Below is a small trained network, with its code and all its weights. Each question gives an input and a class and asks what happens when units are switched off, that is, made to give their printed mean instead of their output.

import numpy as np


def w(rows, s, z=0):
    codes = np.array(rows[::2]) - 128.0
    scale = np.full(codes.shape[1], s)
    scale[-1] = z or s
    return codes * scale


def f(y):
    return np.maximum(y, 0)


def log_softmax(a):
    a = a - a.max(-1, keepdims=True)
    return a - np.log(np.exp(a).sum(-1, keepdims=True))


def net(x, mask):
    res = np.array(x, float).reshape(1, 2) / 4 @ E
    y = f(res @ A[0][:, :-1].T + A[0][:, -1])
    res = res + np.where(mask, y, B[0][:, -1]) @ B[0][:, :-1]
    return log_softmax(res[-1] @ U[:, :-1].T + U[:, -1])


A, B = {}, {}
E = w([
[223,96,130,86,96,136,4,141,78,237],'x0',
[154,51,141,195,103,230,95,172,230,107],'x1',
],0.012)
A[0] = w([
[164,79,146,163,101,196,100,162,233,114,57],'N0',
[160,98,115,213,106,146,103,92,170,98,93],'N1',
[126,157,132,106,139,117,123,113,108,120,254],'N2',
[72,145,135,160,145,100,221,135,195,43,157],'N3',
[211,98,114,121,124,112,1,139,113,199,138],'N4',
[118,209,126,106,148,28,153,83,16,132,111],'N5',
[94,134,140,154,141,104,210,94,171,89,76],'N6',
[120,77,109,147,148,166,90,127,190,122,65],'N7',
[146,137,95,156,145,136,116,135,180,140,234],'N8',
[95,132,117,161,126,119,128,125,120,133,253],'N9',
[77,145,145,108,108,124,180,157,151,84,73],'N10',
[147,99,160,137,125,136,143,154,138,119,231],'N11',
[133,118,130,104,113,88,150,117,114,129,251],'N12',
[107,138,136,100,110,57,145,116,60,134,41],'N13',
[135,105,160,142,128,209,87,128,203,96,165],'N14',
[141,104,123,102,109,135,77,127,85,174,70],'N15',
[104,121,145,161,125,120,162,165,181,121,99],'N16',
[167,119,176,82,116,119,57,137,120,147,75],'N17',
[157,120,166,128,163,95,105,153,145,152,105],'N18',
[117,130,102,110,143,107,166,116,159,52,75],'N19',
],0.01,0.0084)
B[0] = w([
[119,121,57,97,216,22,210,150,119,199,210],'N0',
[108,148,142,118,161,87,189,174,129,135,171],'N1',
[70,12,242,89,76,163,63,104,224,90,191],'N2',
[157,150,168,202,137,201,90,77,60,128,227],'N3',
[127,149,189,242,132,229,121,64,74,123,250],'N4',
[105,100,108,95,189,2,186,200,118,204,246],'N5',
[186,169,110,189,154,176,131,114,91,188,182],'N6',
[96,159,78,115,183,78,157,172,112,172,168],'N7',
[73,60,212,83,91,108,74,124,164,116,180],'N8',
[120,69,224,124,60,172,42,107,181,69,181],'N9',
[138,176,82,197,136,140,133,107,83,158,164],'N10',
[106,58,206,83,65,132,57,105,213,102,177],'N11',
[73,22,233,92,90,156,56,120,180,90,189],'N12',
[108,157,45,131,247,111,216,189,132,196,176],'N13',
[76,77,163,76,155,70,122,170,108,160,207],'N14',
[170,184,84,190,158,152,156,108,82,116,178],'N15',
[157,139,143,160,141,124,167,114,96,152,158],'N16',
[176,193,123,209,156,129,146,109,91,148,180],'N17',
[138,153,121,130,138,180,163,120,142,129,147],'N18',
[154,160,103,172,145,167,150,115,101,159,164],'N19',
],0.013,0.019)
U = w([
[190,188,152,228,167,247,149,19,36,180,119],'0',
[91,99,134,89,212,2,226,248,127,207,106],'1',
[97,38,224,77,57,157,23,92,236,103,253],'2',
[135,160,111,74,136,182,185,157,157,150,81],'3',
[190,169,102,91,95,120,118,122,150,56,87],'4',
[184,154,120,128,100,103,116,114,132,131,83],'5',
[125,155,58,112,107,110,139,115,118,63,96],'6',
],0.0075,0.0053)

Each question gives the input, the list of numbers given to net, and the class t.
The units are the neurons (one row each of A and B). Each row of codes is followed by its name. A weight is (code - 128) times the scale printed after its matrix; where a second scale follows, it is the last column's (A, B and U).
mask holds one flag per neuron, in row order. A switched-off neuron (its flag False) gives its mean, the last column of its row in B, instead of its output. The means were averaged over made-up inputs and are rounded, as every weight is.
A unit's drop is (log p(t) with every unit on - log p(t) with that unit switched off) / (log p(t) with every unit on - log p(t) with every unit switched off).
most important unit: the unit with the biggest drop
k most important neurons: the k neurons with the biggest drops, biggest first
input [1,4], class 1: 4 most important neurons	N0, N2, N12, N3
input [7,8], class 1: 3 most important neurons	N0, N14, N3
input [3,3], class 2: 4 most important neurons	N5, N3, N6, N13
input [-4,-4], class 0: 3 most important neurons	N3, N0, N14
input [2,3], class 2: 2 most important neurons	N5, N13
input [-3,-3], class 2: 2 most important neurons	N4, N0
input [-4,1], class 0: most important unit	N3
input [-5,7], class 1: 2 most important neurons	N0, N4
input [3,4], class 1: 4 most important neurons	N0, N3, N2, N12
input [-2,4], class 1: 4 most important neurons	N0, N2, N4, N12
input [-5,-5], class 0: 3 most important neurons	N3, N0, N6
input [3,-3], class 2: 3 most important neurons	N0, N3, N6
input [0,3], class 2: 2 most important neurons	N5, N13
input [-3,4], class 1: most important unit	N4
input [-6,-6], class 0: 2 most important neurons	N3, N6
